Below is a small trained network, with its code and all its weights. Each question gives an input and a class and asks what happens when units are switched off, that is, made to give their printed mean instead of their output.

import numpy as np


def w(rows, s, z=0):
    codes = np.array(rows[::2]) - 128.0
    scale = np.full(codes.shape[1], s)
    scale[-1] = z or s
    return codes * scale


def f(y):
    return np.maximum(y, 0)


def log_softmax(a):
    a = a - a.max(-1, keepdims=True)
    return a - np.log(np.exp(a).sum(-1, keepdims=True))


def net(x, mask):
    res = np.array(x, float).reshape(1, 8) / 4 @ E
    y = f(res @ A[0][:, :-1].T + A[0][:, -1])
    res = res + np.where(mask, y, B[0][:, -1]) @ B[0][:, :-1]
    return log_softmax(res[-1] @ U[:, :-1].T + U[:, -1])


A, B = {}, {}
E = w([
[80,130,191,154,120,78,104,207,132,128],'x0',
[149,106,153,139,161,100,145,169,151,137],'x1',
[153,208,200,186,141,209,166,75,106,146],'x2',
[124,115,115,115,117,121,124,87,113,126],'x3',
[53,190,22,71,109,130,103,190,51,110],'x4',
[77,132,96,99,140,172,139,69,86,107],'x5',
[24,174,166,82,30,166,213,134,226,254],'x6',
[171,117,179,125,101,29,58,134,168,166],'x7',
],0.0079)
A[0] = w([
[149,181,196,202,140,150,136,59,158,98,138],'N1',
[60,137,141,64,62,134,206,136,166,254,222],'N2',
[144,152,64,107,179,91,97,158,117,54,121],'N3',
[75,148,124,180,154,205,130,189,39,98,254],'N4',
[194,78,145,170,157,103,124,95,119,50,191],'N5',
[161,107,143,153,91,72,204,82,157,175,218],'N6',
[56,143,154,165,61,148,169,92,213,228,179],'N7',
[83,131,119,51,79,108,201,140,130,238,77],'N8',
[128,130,45,71,149,71,80,160,110,89,147],'N9',
[189,166,153,187,154,138,52,127,66,123,252],'N10',
[109,141,214,104,109,156,157,90,129,142,83],'N11',
],0.0091,0.0045)
B[0] = w([
[132,118,149,150,193,109,107,82,87,89,191],'N1',
[172,182,138,90,135,239,190,113,255,170,254],'N2',
[103,68,69,132,125,119,140,160,64,161,183],'N3',
[119,115,106,64,159,46,73,43,134,136,209],'N4',
[63,105,205,94,157,74,96,140,72,57,200],'N5',
[177,91,113,76,132,169,121,144,138,224,188],'N6',
[165,181,135,137,186,187,166,148,142,222,239],'N7',
[160,178,101,138,134,195,168,207,224,100,203],'N8',
[69,127,88,115,97,108,94,195,61,139,190],'N9',
[72,96,163,119,172,46,31,77,108,73,203],'N10',
[166,93,157,131,161,196,98,98,103,161,170],'N11',
],0.0095,0.016)
U = w([
[134,70,112,34,172,84,29,119,77,68,252],'0',
[94,158,78,71,147,131,164,108,207,243,213],'1',
[119,121,3,135,144,58,86,189,22,81,84],'2',
[55,175,32,47,69,173,165,204,216,143,4],'3',
[146,110,182,198,178,73,93,43,66,30,45],'4',
[164,158,159,203,161,202,175,98,144,188,4],'5',
],0.0075,0.0046)

Each question gives the input, the list of numbers given to net, and the class t.
The units are the neurons (one row each of A and B). Each row of codes is followed by its name. A weight is (code - 128) times the scale printed after its matrix; where a second scale follows, it is the last column's (A, B and U).
mask holds one flag per neuron, in row order. A switched-off neuron (its flag False) gives its mean, the last column of its row in B, instead of its output. The means were averaged over made-up inputs and are rounded, as every weight is.
A unit's drop is (log p(t) with every unit on - log p(t) with that unit switched off) / (log p(t) with every unit on - log p(t) with every unit switched off).
The circuit of an input: a set's keep is (log p(t) with only the set's units on - log p(t) with every unit switched off) / (log p(t) with every unit on - log p(t) with every unit switched off). Starting from all 11 units, units are removed one at a time, each time the one whose removal leaves the highest keep (on an exact tie, the one counted first), for as long as the keep stays at least 0.8.
circuit, biggest first: the units of the circuit, biggest drop first
unit that matters most: the unit with the biggest drop
top k neurons: the k neurons with the biggest drops, biggest first
drop of u: that unit's drop, to one decimal
input [-2,5,-1,6,1,4,1,-6], class 3: unit that matters most -> N7
input [-4,-8,1,8,-4,7,3,6], class 5: circuit, biggest first -> (N4, N11, N9)
input [-3,-3,-8,-7,1,-4,-4,7], class 2: circuit, biggest first -> (N9, N3)
input [-6,6,2,5,0,6,6,3], class 5: circuit, biggest first -> (N4, N11)
input [-7,7,1,2,-7,-6,4,-1], class 5: circuit, biggest first -> (N4, N1)
input [-5,-3,-1,0,2,-6,5,0], class 3: top 3 neurons -> (N8, N4, N1)
input [-3,2,2,8,7,-7,0,-5], class 0: top 4 neurons -> (N2, N7, N4, N8)
input [6,-4,7,-2,-6,7,0,2], class 4: circuit, biggest first -> (N2, N1)
input [-5,-6,3,2,0,7,5,3], class 5: top 2 neurons -> (N4, N11)
input [3,3,4,7,-1,-6,-2,8], class 4: circuit, biggest first -> (N9, N2)
input [-4,-8,-7,7,-5,-1,0,8], class 0: top 4 neurons -> (N2, N7, N8, N5)
input [-8,4,-1,8,2,-1,4,-1], class 3: circuit, biggest first -> (N8, N4)
input [-4,-4,8,5,-2,3,6,-7], class 5: top 2 neurons -> (N11, N1)
input [8,-3,-1,0,6,8,-8,6], class 2: top 3 neurons -> (N9, N3, N2)
input [-1,-5,5,-5,8,2,-1,-7], class 0: circuit, biggest first -> (N4)
input [2,8,0,-3,1,-2,1,0], class 3: drop of N7 -> 0.7
input [6,0,-7,3,-6,2,0,2], class 0: drop of N7 -> 0.7
input [2,-5,0,-5,7,1,-2,-3], class 2: drop of N9 -> 0.2
input [0,-6,2,4,-5,-4,5,7], class 5: top 2 neurons -> (N4, N11)
input [-4,7,-3,-7,4,-7,7,3], class 3: circuit, biggest first -> (N8)
